Below are the code and all the weights of a small trained network. Each question names an input and a class and asks about switching units off, where a switched-off unit gives its printed mean instead of its output.

import numpy as np


def w(rows, s, z=0):
    codes = np.array(rows[::2]) - 128.0
    scale = np.full(codes.shape[1], s)
    scale[-1] = z or s
    return codes * scale


def f(y):
    return np.maximum(y, 0)


def log_softmax(a):
    a = a - a.max(-1, keepdims=True)
    return a - np.log(np.exp(a).sum(-1, keepdims=True))


def net(x, mask):
    res = np.array(x, float).reshape(1, 7) / 4 @ E
    y = f(res @ A[0][:, :-1].T + A[0][:, -1])
    res = res + np.where(mask, y, B[0][:, -1]) @ B[0][:, :-1]
    return log_softmax(res[-1] @ U[:, :-1].T + U[:, -1])


A, B = {}, {}
E = w([
[121,70,97,147,153,104,180,36,69],'x0',
[128,129,129,127,130,128,128,129,126],'x1',
[200,190,152,126,102,177,83,30,130],'x2',
[65,119,131,37,90,118,128,80,169],'x3',
[164,145,24,96,110,134,111,152,83],'x4',
[113,121,162,121,49,214,199,132,59],'x5',
[76,253,118,138,141,119,157,130,120],'x6',
],0.011)
A[0] = w([
[219,165,153,100,95,135,67,48,109,60],'n1',
[173,81,179,108,93,156,142,132,101,131],'n2',
[80,254,128,122,145,118,172,143,109,100],'n3',
[200,161,142,209,161,119,152,161,88,4],'n4',
[144,92,133,153,149,79,75,100,180,200],'n5',
[172,62,139,98,105,174,90,167,166,116],'n6',
[126,138,214,164,134,123,130,82,139,54],'n7',
[185,155,155,114,140,177,117,70,155,42],'n8',
[159,183,164,112,67,153,84,224,175,31],'n9',
[128,90,88,162,156,107,196,33,82,37],'n10',
[91,104,189,141,59,238,199,124,66,116],'n11',
[92,81,139,41,79,130,99,110,157,106],'n12',
[83,173,129,60,112,125,144,100,154,131],'n13',
[145,155,26,79,148,171,121,142,97,104],'n14',
[72,67,106,95,173,108,162,214,121,147],'n15',
[113,141,131,131,62,156,123,167,94,173],'n16',
[189,114,148,203,163,174,137,183,118,80],'n17',
[147,119,51,107,108,105,135,139,97,98],'n18',
[58,89,196,186,158,133,182,139,175,138],'n19',
[113,170,176,132,176,106,142,105,138,164],'n20',
],0.01,0.0035)
B[0] = w([
[142,159,137,116,142,115,188,186,87,239],'n1',
[128,112,102,133,160,121,81,133,87,194],'n2',
[167,48,140,202,169,157,109,124,54,224],'n3',
[101,111,92,86,153,181,167,112,178,204],'n4',
[123,137,78,121,137,107,67,117,90,223],'n5',
[117,93,186,182,147,130,123,112,91,204],'n6',
[108,107,103,87,80,188,97,195,131,194],'n7',
[162,167,139,78,114,131,181,218,75,201],'n8',
[60,146,197,143,138,98,130,120,171,238],'n9',
[53,123,245,148,140,71,135,157,206,222],'n10',
[110,162,80,119,161,84,79,116,118,254],'n11',
[152,93,93,134,172,160,172,74,176,197],'n12',
[137,94,114,109,178,162,161,109,160,194],'n13',
[79,91,138,94,73,166,83,147,149,202],'n14',
[185,162,139,66,135,92,195,159,75,222],'n15',
[107,167,132,132,138,91,118,96,112,189],'n16',
[114,127,116,81,169,184,163,49,172,214],'n17',
[131,102,133,123,50,151,94,124,144,182],'n18',
[120,114,112,78,58,165,107,146,105,212],'n19',
[134,129,112,121,115,149,92,129,118,196],'n20',
],0.011)
U = w([
[156,163,123,100,100,117,198,173,89,112],'0',
[59,143,213,158,117,97,125,116,176,107],'1',
[122,111,63,112,158,197,179,55,172,89],'2',
[95,103,103,106,8,191,72,150,115,80],'3',
[115,178,44,136,161,76,47,96,103,124],'4',
[124,120,119,132,117,140,116,103,104,252],'5',
[152,64,144,195,136,148,113,101,73,171],'6',
[177,164,130,185,103,100,150,64,121,98],'7',
],0.012,0.011)

Each question gives the input, the list of numbers given to net, and the class t.
The units are the neurons (one row each of A and B). Each row of codes is followed by its name. A weight is (code - 128) times the scale printed after its matrix; where a second scale follows, it is the last column's (A, B and U).
mask holds one flag per neuron, in row order. A switched-off neuron (its flag False) gives its mean, the last column of its row in B, instead of its output. The means were averaged over made-up inputs and are rounded, as every weight is.
A unit's drop is (log p(t) with every unit on - log p(t) with that unit switched off) / (log p(t) with every unit on - log p(t) with every unit switched off).
The circuit of an input: a set's keep is (log p(t) with only the set's units on - log p(t) with every unit switched off) / (log p(t) with every unit on - log p(t) with every unit switched off). Starting from the 12 units with the biggest drops (on a tie, the unit counted first), units are removed one at a time, each time the one whose removal leaves the highest keep (on an exact tie, the one counted first), for as long as the keep stays at least 0.8.
circuit, biggest first: the units of the circuit, biggest drop first
k most important neurons: the k neurons with the biggest drops, biggest first
drop of u: that unit's drop, to one decimal
input [2,-1,-4,-1,-1,2,7], class 6: most important neuron	(n3)
input [6,5,-1,-6,-4,7,-7], class 4: 3 most important neurons	(n11 n2 n9)
input [7,-8,8,2,-3,-5,7], class 0: 3 most important neurons	(n8 n1 n9)
input [8,-3,8,1,2,8,-7], class 0: 3 most important neurons	(n1 n8 n9)
input [0,-3,5,-5,-2,-4,-5], class 0: circuit, biggest first	(n1 n8)
input [-6,4,1,4,-3,8,3], class 4: 2 most important neurons	(n11 n10)
input [-1,5,5,2,-7,4,6], class 3: 4 most important neurons	(n7 n15 n19 n20)
input [-7,2,1,-3,-8,-4,1], class 3: circuit, biggest first	(n19 n7)
input [-3,2,2,3,-2,-6,1], class 4: 2 most important neurons	(n5 n10)
input [-6,-3,3,-3,4,-5,0], class 1: 2 most important neurons	(n9 n11)
input [0,-4,6,2,5,-6,7], class 6: 3 most important neurons	(n3 n11 n15)
input [-6,5,2,-8,-6,-8,7], class 2: 2 most important neurons	(n4 n17)
input [6,-5,-8,7,-1,-3,0], class 0: 2 most important neurons	(n15 n17)
input [1,0,1,-4,3,3,7], class 6: circuit, biggest first	(n3)
input [6,3,0,-8,8,8,5], class 2: 3 most important neurons	(n4 n17 n19)
input [1,-1,-4,2,-8,8,2], class 3: 3 most important neurons	(n19 n7 n5)
input [0,5,2,-2,8,-7,-2], class 3: 3 most important neurons	(n14 n18 n11)
input [2,3,7,-7,-8,3,6], class 3: 4 most important neurons	(n7 n15 n20 n19)
input [7,6,-5,2,0,1,-4], class 1: drop of n8	0.2
input [3,-3,5,6,-3,8,1], class 4: circuit, biggest first	(n11)
input [-5,5,7,-2,2,8,-1], class 4: drop of n5	-0.1
input [-4,8,-2,-8,4,-1,8], class 2: drop of n17	0.4
input [-6,-4,5,6,5,-6,8], class 6: drop of n3	0.8
